Below is a small trained network, with its code and all its weights. Each question gives an input and a class and asks what happens when units are switched off, that is, made to give their printed mean instead of their output.

import numpy as np


def w(rows, s, z=0):
    codes = np.array(rows[::2]) - 128.0
    scale = np.full(codes.shape[1], s)
    scale[-1] = z or s
    return codes * scale


def f(y):
    return np.maximum(y, 0)


def log_softmax(a):
    a = a - a.max(-1, keepdims=True)
    return a - np.log(np.exp(a).sum(-1, keepdims=True))


def net(x, mask):
    res = np.array(x, float).reshape(1, 4) / 4 @ E
    y = f(res @ A[0][:, :-1].T + A[0][:, -1])
    res = res + np.where(mask, y, B[0][:, -1]) @ B[0][:, :-1]
    return log_softmax(res[-1] @ U[:, :-1].T + U[:, -1])


A, B = {}, {}
E = w([
[131,14,197],'x0',
[107,116,10],'x1',
[55,116,120],'x2',
[71,148,140],'x3',
],0.013)
A[0] = w([
[92,197,169,148],'N0',
[152,161,190,113],'N1',
[69,121,186,134],'N2',
[188,192,184,165],'N3',
[176,81,111,254],'N4',
[111,137,4,157],'N5',
[148,90,206,244],'N6',
],0.018,0.0073)
B[0] = w([
[196,112,22,180],'N0',
[211,151,165,175],'N1',
[95,133,39,183],'N2',
[224,190,124,198],'N3',
[156,130,229,197],'N4',
[63,209,179,251],'N5',
[78,4,130,227],'N6',
],0.011,0.019)
U = w([
[66,225,30,175],'0',
[69,1,157,93],'1',
[248,187,20,6],'2',
[221,182,243,244],'3',
],0.0088,0.0021)

Each question gives the input, the list of numbers given to net, and the class t.
The units are the neurons (one row each of A and B). Each row of codes is followed by its name. A weight is (code - 128) times the scale printed after its matrix; where a second scale follows, it is the last column's (A, B and U).
mask holds one flag per neuron, in row order. A switched-off neuron (its flag False) gives its mean, the last column of its row in B, instead of its output. The means were averaged over made-up inputs and are rounded, as every weight is.
A unit's drop is (log p(t) with every unit on - log p(t) with that unit switched off) / (log p(t) with every unit on - log p(t) with every unit switched off).
The circuit of an input: a set's keep is (log p(t) with only the set's units on - log p(t) with every unit switched off) / (log p(t) with every unit on - log p(t) with every unit switched off). Starting from all 7 units, units are removed one at a time, each time the one whose removal leaves the highest keep (on an exact tie, the one counted first), for as long as the keep stays at least 0.8.
units of the circuit, in order: the units of the circuit, biggest drop first
most important unit: the unit with the biggest drop
top k neurons: the k neurons with the biggest drops, biggest first
drop when u is switched off: that unit's drop, to one decimal
input [2,7,-6,-4], class 3: units of the circuit, in order -> (N4)
input [3,4,2,3], class 0: units of the circuit, in order -> (N6; N1)
input [1,-6,1,4], class 2: top 2 neurons -> (N0; N3)
input [-4,-7,-4,-3], class 2: units of the circuit, in order -> (N0; N5)
input [5,8,6,1], class 0: top 2 neurons -> (N6; N5)
input [1,8,-7,4], class 3: top 3 neurons -> (N2; N4; N0)
input [0,-5,7,6], class 0: top 3 neurons -> (N2; N0; N4)
input [1,-2,-1,6], class 2: top 3 neurons -> (N5; N0; N4)
input [-6,3,-7,-1], class 0: top 2 neurons -> (N5; N1)
input [1,-3,1,3], class 1: top 3 neurons -> (N6; N5; N3)
input [0,5,-6,3], class 3: top 4 neurons -> (N2; N6; N0; N4)
input [-3,6,-8,1], class 0: top 3 neurons -> (N1; N5; N3)
input [6,5,-8,1], class 1: top 2 neurons -> (N3; N5)
input [-7,3,-4,-5], class 0: top 3 neurons -> (N5; N1; N4)
input [5,8,7,2], class 0: units of the circuit, in order -> (N6)
input [2,3,6,2], class 0: top 2 neurons -> (N6; N4)
input [3,7,-2,-7], class 3: drop when N4 is switched off -> 0.2
input [-4,3,-7,-3], class 3: drop when N1 is switched off -> 0.0
input [-3,-3,7,-3], class 2: drop when N0 is switched off -> 0.3
input [1,0,7,2], class 0: most important unit -> N6
